Below are the code and all the weights of a small trained network. Each question names an input and a class and asks about switching units off, where a switched-off unit gives its printed mean instead of its output.

import numpy as np


def w(rows, s, z=0):
    codes = np.array(rows[::2]) - 128.0
    scale = np.full(codes.shape[1], s)
    scale[-1] = z or s
    return codes * scale


def norm(h):
    return h / np.sqrt((h * h).mean(-1, keepdims=True) + 1e-5)


def f(y):
    return y / 2 * (1 + np.tanh(0.7978845608 * (y + 0.044715 * y**3)))


def log_softmax(a):
    a = a - a.max(-1, keepdims=True)
    return a - np.log(np.exp(a).sum(-1, keepdims=True))


def net(x, mask):
    res = np.array(x, float).reshape(1, 4) / 4 @ E
    u = 0
    for l in range(2):
        y = f(norm(res) @ A[l][:, :-1].T + A[l][:, -1])
        res = res + np.where(mask[u : u + 9], y, B[l][:, -1]) @ B[l][:, :-1]
        u += 9
    return log_softmax(norm(res)[-1] @ U[:, :-1].T + U[:, -1])


A, B = {}, {}
E = w([
[158,152,57,100,141,252,131,153,98,145,119],'x0',
[147,132,129,101,144,157,150,186,249,74,216],'x1',
[160,145,223,47,156,126,174,93,102,172,162],'x2',
[123,132,113,100,135,112,118,122,128,124,125],'x3',
],0.016)
A[0] = w([
[122,159,143,105,108,140,114,134,99,126,150,22],'0.n0',
[161,159,128,75,153,165,173,143,105,168,159,1],'0.n1',
[146,140,119,112,117,140,129,209,247,49,213,51],'0.n2',
[170,158,179,71,160,138,171,193,221,84,205,24],'0.n3',
[157,111,190,71,188,143,184,111,150,152,184,40],'0.n4',
[93,105,159,137,168,83,163,133,187,77,180,53],'0.n5',
[93,98,111,173,101,50,123,148,176,88,133,92],'0.n6',
[164,136,136,105,188,140,177,143,188,119,218,40],'0.n7',
[166,143,186,79,116,114,182,98,99,200,153,43],'0.n8',
],0.011,0.0098)
B[0] = w([
[153,116,140,97,175,111,154,120,94,92,102,116],'0.n0',
[206,124,132,116,132,195,111,150,105,161,39,163],'0.n1',
[171,94,155,138,248,89,188,193,43,115,71,255],'0.n2',
[111,181,98,147,20,128,70,81,166,140,138,241],'0.n3',
[122,178,135,144,88,141,67,54,111,161,190,207],'0.n4',
[223,123,135,167,135,64,155,63,146,110,140,180],'0.n5',
[150,73,176,121,92,126,108,92,103,160,94,198],'0.n6',
[70,119,85,100,72,156,108,137,154,118,142,203],'0.n7',
[146,115,141,159,212,78,181,140,141,101,163,207],'0.n8',
],0.012,0.01)
A[1] = w([
[128,129,63,114,73,198,140,129,150,122,144,101],'1.n0',
[94,116,126,171,90,72,123,133,159,97,126,206],'1.n1',
[128,154,171,99,101,126,150,89,146,124,161,183],'1.n2',
[116,139,71,116,183,169,147,193,125,106,125,2],'1.n3',
[129,141,91,115,249,188,219,174,77,136,121,49],'1.n4',
[139,161,37,130,131,212,127,159,113,122,137,193],'1.n5',
[118,106,173,153,236,57,163,114,115,119,164,67],'1.n6',
[188,184,112,100,164,212,127,103,85,161,152,127],'1.n7',
[72,72,142,141,56,143,94,114,115,174,91,15],'1.n8',
],0.015,0.0067)
B[1] = w([
[123,201,188,119,131,137,100,159,139,109,85,185],'1.n0',
[172,92,51,117,176,136,176,124,104,129,177,203],'1.n1',
[68,142,123,155,69,137,104,118,117,158,134,191],'1.n2',
[101,98,92,142,57,60,126,18,197,109,194,170],'1.n3',
[144,47,68,180,88,16,190,8,181,120,232,216],'1.n4',
[46,187,221,90,109,159,57,172,140,177,124,246],'1.n5',
[65,196,123,80,136,245,80,224,139,119,68,232],'1.n6',
[198,84,114,128,188,147,178,200,94,70,53,238],'1.n7',
[106,172,139,104,98,133,136,115,210,107,199,182],'1.n8',
],0.013)
U = w([
[95,129,117,133,56,58,127,37,163,138,249,9],'0',
[60,206,204,76,124,178,94,184,109,143,90,193],'1',
[206,37,108,116,244,116,207,168,80,103,72,157],'2',
],0.015,0.0012)

Each question gives the input, the list of numbers given to net, and the class t.
The units are the neurons (one row each of A and B). Each row of codes is followed by its name. A weight is (code - 128) times the scale printed after its matrix; where a second scale follows, it is the last column's (A, B and U).
mask holds one flag per neuron, layer by layer. A switched-off neuron (its flag False) gives its mean, the last column of its row in B, instead of its output. The means were averaged over made-up inputs and are rounded, as every weight is.
A unit's drop is (log p(t) with every unit on - log p(t) with that unit switched off) / (log p(t) with every unit on - log p(t) with every unit switched off).
The circuit of an input: a set's keep is (log p(t) with only the set's units on - log p(t) with every unit switched off) / (log p(t) with every unit on - log p(t) with every unit switched off). Starting from the 12 units with the biggest drops (on a tie, the unit counted first), units are removed one at a time, each time the one whose removal leaves the highest keep (on an exact tie, the one counted first), for as long as the keep stays at least 0.8.
circuit, biggest first: the units of the circuit, biggest drop first
top k neurons: the k neurons with the biggest drops, biggest first
k most important neurons of layer l: the k neurons of layer l with the biggest drops, biggest first
drop when u is switched off: that unit's drop, to one decimal
input [3,-8,1,-8], class 2: circuit, biggest first => 1.n5
input [-3,-6,-1,5], class 0: top 3 neurons => 0.n2; 0.n8; 1.n7
input [6,-1,1,-5], class 2: 2 most important neurons of layer 1 => 1.n7; 1.n4
input [5,4,-1,7], class 0: top 2 neurons => 0.n2; 1.n4
input [2,7,0,-4], class 0: top 3 neurons => 1.n3; 0.n6; 0.n2
input [0,4,6,7], class 0: 2 most important neurons of layer 1 => 1.n6; 1.n5
input [-6,0,4,-5], class 1: top 3 neurons => 1.n6; 1.n4; 0.n3
input [4,-3,1,0], class 2: top 3 neurons => 1.n7; 0.n3; 0.n7
input [-2,-7,-1,-7], class 0: top 3 neurons => 0.n2; 0.n8; 1.n7
input [1,1,-6,7], class 0: top 2 neurons => 0.n3; 0.n5
input [0,5,1,-3], class 0: top 3 neurons => 0.n7; 0.n5; 1.n7
input [1,-4,2,-4], class 2: top 3 neurons => 1.n5; 0.n3; 1.n4
input [-2,8,0,3], class 2: top 2 neurons => 0.n2; 1.n4
input [-8,-1,4,-3], class 1: circuit, biggest first => 1.n6
input [5,-4,6,2], class 2: drop when 1.n7 is switched off => 0.2
input [-6,-2,3,6], class 1: drop when 1.n6 is switched off => 1.8
input [-6,8,-4,-2], class 2: drop when 0.n2 is switched off => 1.0
